[128 = 0]

[141 172  86 221 173 135 110 115 105 161  79 101 177  76 186 132  99 143
 166 127 149 115 123 113 178 130  83 134 156 171 111 159 145  73 153 154
  75  82 149 141  38 111  63 252]	U:P
[ 90 120  80 160 122 165 143 143 105 110 163 154 192 135 125 104 113 113
 107 115 125 149 128 143 105 163 117 139 114 145 151 109  89 115  98  96
 133 144  97 150 136 135 137 137]	U:P
[171 157 107 132 120 147 107 144  98 121 138 154 208 126 154  88 128  91
 121 124 141 129 138 124 117 160 112 128 103 140 136 105 103 132 115 128
 104 148 126 126 127 127 126  90]	X:S
[163 151  80 141 125 157 102 139 107 102 128 153 230 144 171  86 124  99
 115 142 149 146 137  90 124 159 110 100 109 157 136  83  92  92 117 103
  96 145 155 151 119 118 109  98]	X:S
[178 156 112 110 112 129 122 150  93 107 156 152 170 148 143  82 128 126
 112 114 172 107 123 115 130 148 127 111 101 132 134 116 121 127 139 162
 118 122  83 120 140  99 166  89]	X:S
[175 168  96 141 121 150 128 150  98 113 149 160 218 128 150  86 131 112
 110 116 160 110 129 135 124 170 113 103  94 135 142 129  92 119 114 161
 125 138  96 119 123  94 147  98]	X:J
[128 140  91 166  69 141 146 140 126 145 147 139 149 105 119 135 115 123
 126 102 120 115 156 165 125 152 133 145 119 128 138 142 106 115 125 149
 156 123  83 132 115 114 131 167]	U:P
[176 155 122 149 119 130 122 129 103 117 144 146 161 136 129 100 124 114
 111 114 165 120 133 128 130 148 153 114  97 127 144 148 112 111 125 157
 154 136 108 120 155  94 149  90]	X:J
[185 162 115 156 139 140 121 148 116 112 101 132 202 118 166  99 126 129
 122 121 156 120 133 133 132 162 112 119 124 148 143 117 123 104 136 150
 119 131 128 131 106 107 119 130]	X:J
[120 144  63 178 140 159 117 126 102 138 142 136 225 101 157 123 110 128
 134 104 156 127 128 142 140 171  93 136 125 177 127 137 112  79 109 113
 113 111 105 135  87 121 109 198]	U:P
[ 90 105  76 147 118 156 132 136  96 114 149 151 183 120 136 119 114 104
 128 125 124 162 145 145 122 153 116 130 113 150 134 114  99 114  97  82
 139 155 124 134 117 140 115 139]	U:P
[114 133  74 192 152 158 122 115 111 130 100 125 214  94 146 130 109 136
 157 117 142 139 136 136 139 158  89 132 147 165 126 128 114  68 132 104
 111  97 126 129  70 119  65 232]	U:P
[110 143  90 191 149 137 140 128 109 159 110 122 138  95 141 140 114 124
 155 125 114 122 133 131 159 122 103 147 145 160 130 172 120  93 143 132
 110 108 129 144  85 133  92 202]	U:P
[103 110  99 155 134 164 117 131 113 112 127 146 200 123 147 114 113 119
 119 113 126 165 142 127 121 161 105 128 129 152 126  82 102  87  89  72
 105 134 187 125 103 148  98 149]	U:A
[141 140 107 107  96 139 138 148 111 123 195 165 158 155 120  84 140 101
  94 118 150 112 135 116 106 154 138 111  86 126 147 105 100 152 109 150
 120 161  72 122 174 104 174  45]	X:S
[177 174 121 141 140 138 105 114 113 122 121 145 176 120 167 101 121 126
 128 106 150 106 123 121 137 158 114 130 121 145 129 137 123 112 131 146
 108 111 124 116 120 101 129 127]	X:J
[171 164 101 147 135 135 121 140 123 151 139 139 163 114 149 112 115 114
 135 115 152  95 123 131 137 154 134 117 109 135 133 154 107 109 144 195
 140 107  94 123 110  88 133 150]	X:S

[118 120 112 149 154  73 141 134  85 176 130 142 101 111 170 111 139 188
 140 143 147 118  71 142 134 136  97  95 144 122 112 120 171 153  99 131
 122  97 103 111  57 115 198 143]	(94):[55]
[142 120 120 149 129 100 159 145 113 171 136 145 113 113 130  91 151 162
 133 135 145 131  86 150 128 130  95  96 130 124 134 103 145 171 127 136
 122 118 101 105  81 115 198 143]	(96):[60]
[112 119 106 149 143  82 148 155  83 165 128 134 101 118 176 115 134 192
 132 137 151 117  64 141 138 134  79  96 138 118 108 128 159 145 134 128
 121 108 106 108  54 115 194 138]	(94):[55]
[114 118 109 153 147  65 153 133  73 170 130 141 100 107 166 105 142 204
 136 145 152 118  62 141 142 134  69  95 141 115 108 119 170 154 118 138
 120 100  95 111  46 108 205 143]	(94):[59]
[125 118 102 161 129  66 180 147  93 166 150 138  95 123 143  96 152 217
 138 151 149 129  61 144 138 127  52 123 113 111 103 110 147 170 160 148
 115 104  86  99 100 119 225 146]	(96):[51]
[138 118 116 156 125  94 167 150  92 178 145 144 104 111 128  84 151 173
 137 137 144 131  73 158 127 125  72  92 125 117 126 101 145 180 146 140
 118 118  95  98  87 122 216 151]	(96):[51]
[132 128 109 158 138  91 162 147 108 165 151 134 110 115 135 114 147 165
 143 141 134 131  85 150 128 129 103 119 123 120 114 100 135 167 131 147
 124 121 100  97 128 119 198 144]	(96):[60]
[139 119 114 156 127  85 165 149  97 176 152 133 106 117 133  88 153 174
 129 139 145 129  73 158 133 131  67 102 120 118 121  97 144 179 145 147
 118 115  91  99  94 115 215 152]	(96):[51]
[133 126 107 144 137  83 161 147 104 169 148 139 113 110 137 106 146 166
 143 146 139 125  81 160 133 131  96 119 123 116 115  92 142 171 116 144
 126 114  94 104 128 117 199 152]	(96):[60]
[128 120 109 161 130  87 161 150  99 166 145 136 100 119 140 109 145 180
 140 141 143 132  74 152 131 132  72 111 121 116 110 110 137 165 155 149
 122 119  95 101 111 118 200 146]	(96):[51]
[110 116 106 160 146  65 146 139  65 162 129 139 101 107 169 111 136 201
 136 145 152 115  65 137 145 137  63 106 136 117 102 130 164 148 129 134
 120 102 100 109  56 117 203 141]	(94):[59]
[147 125 118 150 118  91 163 139 112 170 142 138 110 110 129  93 151 163
 138 133 142 130  88 150 126 130  97 104 125 123 129  98 147 195 119 140
 126 112 102 105 103 116 206 148]	(96):[60]
[104 111 100 154 147  44 160 137  64 170 139 137  90 116 177 114 141 230
 139 146 153 111  58 135 149 140  55 116 127 108  83 131 173 152 133 137
 112  86  91 108  62 122 225 141]	(94):[59]
[108 111 103 151 144  83 151 139  64 167 128 143  98 113 172 106 136 201
 126 136 157 108  57 141 147 147  53  87 142 116 103 128 170 152 138 128
 121 100  97 111  29 112 203 140]	(94):[59]
[117 122 115 158 144  77 142 142  89 165 131 138 103 116 167 109 140 189
 132 138 150 120  69 142 132 134  89  93 137 119 116 122 163 150 125 135
 121 107 105 108  59 116 193 140]	(94):[55]
[115 108  99 153 145  50 155 130  67 165 138 141  99 105 158  98 140 204
 138 154 152 113  68 136 153 140  62 107 134 109 101 117 179 156 111 126
 116  87  94 109  53 117 216 143]	(94):[59]
[141 123 117 148 136  89 160 143 110 174 144 143 105 114 138  97 150 181
 140 135 142 135  83 143 125 128 105 112 122 118 123 108 149 167 127 136
 113 106 107 104 104 120 208 144]	(96):[60]
[143 122 102 155 125  89 169 147 118 168 155 142 110 118 122  99 149 164
 135 140 143 127  84 157 136 130  81 122 121 119 117  92 133 174 143 148
 125 118  96 102 132 119 205 148]	(96):[51]
[108 109 111 149 140  59 152 132  68 157 132 138 116 116 165 106 139 202
 134 150 154 116  68 129 146 133  57 110 133 116  98 133 170 146 129 129
 119  95 101 115  51 123 201 137]	(94):[59]
[113 116 110 144 147  67 146 134  67 168 126 141 100 107 178 107 139 202
 136 145 153 113  64 141 136 135  72  92 145 118 109 124 178 148 115 126
 122  98  97 113  33 114 203 142]	(94):[59]
